[-13   8  -3   0   5   0  18  14   5   0  -9  24  12 -17  -7   3  -9   8
   4 -23 -12   4  -4 -21  12 -16 -18   9  -8 -18  -9 -20]
5
[ -1  -9   7   7   0  11   5   2 -11  -1  -2 -11   4  18 -33  -3 -23   0
   7   3   0  -6  -4 -13   4   8   2   9   8   5  18   6]
0
[ -6  -1  -2   0   0  10  14  -1   7  -3 -22 -14   4  -3  -1  -5  -4   6
 -12   6  12   3   8  -2   7  -4  -7  -2   9  -1 -12 -25]
2
[  6 -20 -27   0  -5 -11   0  -1  -7   5  -6 -27   7  -2   7  13   1   5
 -30 -10  -8  10 -10   6   6 -20 -10 -14 -15  17  16  10]
6
[  2  -1  -3   0  -2   2   6  -7  11   1  11  -1  -9   6 -10   1  -2 -12
  -1  -1   6  -5  -9 -18  13  -4  21   2   7  -4  17  11]
3
[ 36 -22 -15  -5 -11  10  25  -5  36  -1 -11 -13 -32  17 -43  17 -12   0
 -26  24 -13  11 -37  23   6 -14  19 -12  -7  18  50   8]
3
[  1  -4   5  10  -8   0  21 -17  10  -6   3   6  15   9  -4   8   3   3
   9 -11  -3   1 -11 -23  -3 -19  -8  -5  -4 -10 -13  -7]
5
[ -3  -6  14   4  -1   5   6  10 -22  -2   9  -6   3  16 -24 -12 -22  -3
   6   9   4  -7   5 -12  -2  11  -2  20   7   2   9   5]
0
[-20  13  17  -7  25 -19  13   7  -6   2  -2  32  -6  12  -4 -21  11  -3
   3  29 -21 -17   8  24  -5   4   1   2 -23 -21 -24   1]
5
[  2   8   5   6 -12  -9  12  -6  -3   5  -7   5 -17   6 -11  -3  -8  -9
  -4   4  23  -9  -5  -1  -7 -18  -8   6   4  -6   0   3]
3
[ -8   3  13  -2   5  -7  11   4  -2   2   5   8  11   7  -6   0  -4   6
  11   9  -3  -4  -9 -18   6 -11 -18   7  -5 -13  -4  -8]
5
[-17  -1   9  11   3  -1   6   7 -17  -3   5   0   9   6  -7  -2  -8  -1
   0  -2  14 -15  13   3  -9  -5   6  16  10   6   1  -7]
0
[ -9  -7   3   1  -3  -5   8   7  -3   3  -4 -11  -4  -3  16  -1   7  -6
  -8  -4   0   3  -4  24  -1  -3   3 -15  -3   0  -5  11]
1
[  2  -4   5  -3  11  -4   8   5  -6   7   3   6   1 -20 -14  -9   0  -2
  19  -4  -6   0   6  13  -6  13 -11  24   0   3   7  -1]
8
[  7   1  -3   2   4  16   1  -5   0   0   6 -10  -3   7 -22   5 -31  14
   0  12 -10   6  -2 -36  12  26 -13  16   6  10  14  -5]
2
[-44 -39  15  13  14  68  48   3  -8 -26  13  -9  -5  24 -52  -5  12  21
 -27  11  36 -23   3   1 -33  14  -9  14   5   0  -1  -8]
1
[  9   0  -2  10  -9   3   9 -15  16  -3  10  -1 -11  -2  -4  11  -9  -5
   5  -7  15  -7  -5  -6  -7  -6  12   1   4   9   5  -1]
3
[  6   1   2  -9   5  10   8 -27  -8   2   0  12  -9  -4  -2  -3   8   5
   6  -4  -3   2  -7  -9   1  -2  30  13  -2  -1  -7  -4]
7
[  8   1   1   9  -4  -3  16  -8  13   0  11  12 -16   5  -6   5   3  -9
  -7   2   3  -4  -1  -2  -4  -9  18   8   2  -4   4   9]
3
[ -6  13  12  -4   9 -11   8   3 -23  -1  23  24  -8 -30  20  10  21  13
   9  -7   8   3  -4  -7  -8   7  26  44  18   8  -8  -4]
7
[-12  -1 -10  13  -9  10  -2 -12 -12  13  14  -4  -8   7   5  13   4  -3
 -13  15   6  -4  -1 -20  -7  -3   4  14  -3   0 -12   2]
4
[  0   4  10  -4  -1  11  14  12  -9  -1   1  -1  -1  -9   5   3   0 -10
  29  -6  -8   3   5  -5 -14   9 -20   7   7   9   1  20]
1
[  1  -5   7   3   9   8   7 -17 -17   6  12  10  -5  11   1   2  22   0
  -9  17  -5  -2  -9  -2 -27 -16  29  10   3  19  -5   2]
7
[-14   5  -4   3  -1  13  10  -5  -5   3  -7  -1  -8  -6   3  10  11 -10
   6   0  10  -3   2 -12  -6  -9   9   7   2  -4 -12  -4]
4
[-15   9   7   7   1 -12   4  10 -29   5  -9  -4   4   8 -10 -13 -12  -7
   5  -3  10 -15  10   6  -6  -4  -9  10   4  -1  -9   3]
0
[  59   42   16   37   15   -7   47   42  -12    9   28   54   -3 -106
   95    7   29  -15   38 -114  -28   67  -28   24  -71  -40  -25  -38
  -20   -5  -59  -81]
6
[ 11  -8 -15  11  14  21   6 -11  10  -6  16   4  12  -5  -1  14  -1   5
 -11   5  -2  12 -13 -17  -5 -21  -5   4  -4  11  25   4]
6
[ -1 -13  -1   7   2  -5   7 -11  -2  10  11  -6  -1  -6 -11 -12  10  -5
   3   1  -3   2   2  17   1  18   0  18  -4  -7  -7  12]
8
[ -1  -3 -20  -6   4 -16 -12 -10 -32  18   4 -13  -1 -13  21   4 -10  21
 -11 -10  -4   1  -5 -14  -3  19  -9   4  -8  27  -2   6]
6
[ -5  11 -10   7 -10   8   0  -7 -18  11   3  -3  -9  -2   2   9  -3  -8
   2   6   7   0  -8 -25 -13  -7  -8   9   0   7  -9   2]
4
[  7  -2   3   1  10  10   8 -17 -20   5  -2   3 -10  13 -16  -8  -2   6
   4   0  -6   1 -17 -14  -6  -2  16   0   0   1  -9   6]
7
[ -6  -3  19   1  16   2   8  -1 -27   3   5  10  -8   8  -7  -8   9   4
   8   0  -3  -5  -1  -6 -12  -3  26  12   1   2 -14   2]
7
[ -4   3   5   1  -3 -15   5   4   4  -3 -30  -3  -3  -2  -2   1  -8  -6
 -19  13   0   4  17  12  -1 -16  -4   6   0   9   1  -9]
2
[  9 -14 -11  40 -38  39  13 -53  40 -27 -20 -29 -17 -16 -53  34  34 -31
  25  28   8  68 -71 -48  -1  54  33  13  51  18  13 100]
7
[ 10   4   0   4  -5   5  17 -12   4  -1   5   4 -15   7 -13   1  -9  -2
   7  -7  13  -9  -7 -15  -3  -3   1   2   8  -6   3   4]
3
[  2  -6   4   4   3 -15   1 -12  -4  -8   2  30   2 -11  21  -3   2  -1
 -25   2  -7   7  18   0 -14 -20  10  15 -12   2   3   3]
6
[-14 -16   2   2  -1   4  -4  22 -10   1  22  -8   0  -1   8   0  -7  -2
 -16   3 -11   4  -3   1   0  15   6  -2  -2  11  10  16]
1
[-10  -5   7   8  -3  -5  14 -10   7   3  -6   1   8   7   0   1   4   9
  -1  11   7  -3 -11  -2  -5 -13  -1  -5  -5  -2 -21 -11]
5
[  2   3  12   6   5   7  14   2   6  -2  -8   9   5   2  -4   1  -2 -10
  -3   2 -15  11  17 -25   1 -13   6  14  10   1   3  -8]
2
[ -8  -8  11   5   3   6   9   6 -17  -1   2  -2   3  16 -26 -10 -15  -2
   0   4   2  -8   4  -8   1   6  10  16   7   1   9   3]
0
[-11  11   7  -3  13   0   5 -13 -27   3   1  16  -2  -1   7 -12  11   4
  -1  -4  14 -11  -1  -3 -12 -21  18  11   3  -1 -21 -10]
7
[  7   0  20   9   9   4  16  -7   8  -3   5  14   4  15 -18   1  -9   9
  22  15 -10   1 -17 -21  -5  -2  -9  -1  -1  -7  -4   0]
5
[-16  -4   7  13   0   2  11  -1 -22   1  -5 -20   4  11 -17  -7  -8   5
   5  -7  24 -13  -1   2  -1   9  -7   2   7  -4 -11  -4]
0
[  1 -15  -4   3  14   9   3 -10  -4   3  12   8   4   5   3  -1   7   4
 -20  15 -13   7   4 -18  -4  -2  20  11  -6  11  11  15]
6
[  8 -36 -29   9  16  23   1   2  15   7  23  13  -2  -1  -8  27  -5  17
 -57  20 -46  13   0   8 -19  -7  18  10 -35  43  40  -5]
6
[  2   4   2  -5   7   3   2 -12 -19   8   0   5  -5   5   1  -8   6   3
  -4   8   4   0 -15  -3  -2 -16  12   2   2  -2  -8  -3]
7
[  1  -1  -1   5  -5  -4  14  -6   4   6   1  -2 -15   1   1   4   2   0
  -4  -2  19 -11  -3   2  -4  -4   6   1   6  -2  -5  -2]
3
[ -6   1  10  -4  -9   0   0   2 -16  -1   1  -1  -2  -9  15  -6  -7  -5
   4  -8   3   4  -6  -4  -6  11 -14  -8   4   1  -1   7]
1
[ -7   8  10   3   0 -16  12  -2  -7   7  -3   8   5   6   0  -4   1   1
   9  11  -2  -2 -13  -7  -3 -11 -14   2  -7  -8 -18  -2]
5
[  4  -3  18  -8 -14  -8   5   3 -13  -9   8   0  -5  -2  10 -14  -5 -20
  13 -10 -11  12  -2  -6   2  18   1  -4   0  -9   1  28]
1
[ 23 -24 -40 -16 -31  68 -40 -71  22 -26  60 -17  26  -2 -44 -19 -29 -53
  24  30 -25  28 -31 -87 -16  69   5   3  14  53  63  48]
8
[ 14 -26 -51  24 -34   4   9 -36  26   0 -42 -47  -2  26 -23  11 -21  17
 -74   1   0  17 -28  14  19 -16  -3 -47  -2  10  -7  -1]
2
[  6  -4   8   6   1  10   6  -3   8  -8 -15 -12   2   5 -14  -3 -19   0
   2   6  -4  11   2 -24   8   8   5  -2  13   6   3  -6]
2
[-14   4  13   0  10   1  -2  -2  -3   1 -26  -4   4  -9   9  -2 -11   7
   4   1   8  -2  18 -20   4   8   9   1  20  11 -11 -22]
2
[-14 -12  33  -7  20  15   9 -15  -7   4   4  21  -2  25 -25 -16  -6  10
  23  40 -19 -12   5 -41 -19  37  39  19   7  24  -9   8]
5
[  0   3  19   6  -5  -5  17 -10  10  -8 -11  15   9  -3   0   5   1   2
  23   6   4   0  -4 -11 -16 -12  -6   3   4   2 -16  -8]
5
[ -7   8   7  -8  14   1   6 -10 -27   5   5  13  -3  -1   8 -10  15   1
   5  -2   4  -9   1  -1 -13 -12  19  12   1   3 -18  -6]
7
[-11  -2  -3  -7   3  14  20 -27 -15   2   9  21  12   4  23   6  62 -22
 -31   3   8  -8   1   4 -47 -67  24   4   7  25   0 -22]
7
[ 14   6   2  -2  -9  -6   6  -4   7   2  16  16 -14   2  -2   0 -14  -4
   0   3   5  -5  -1 -10  12  -3 -11  12  -4 -21  11  -1]
3
[ -8  -9  -9   8 -11   0  18  -5 -11   6  -2 -16   5  11  -8  -3   0   4
 -16  -9  11 -11   7  14   8  -6   0  11  -2  -9 -12  -7]
0
[ -1 -13  -8   3   7   1   8 -13  -6   7 -13 -13   4   2   7   0  12   1
 -19   1   7   7  -6  -1  -3 -22   0  -9  -9   6   2   6]
6
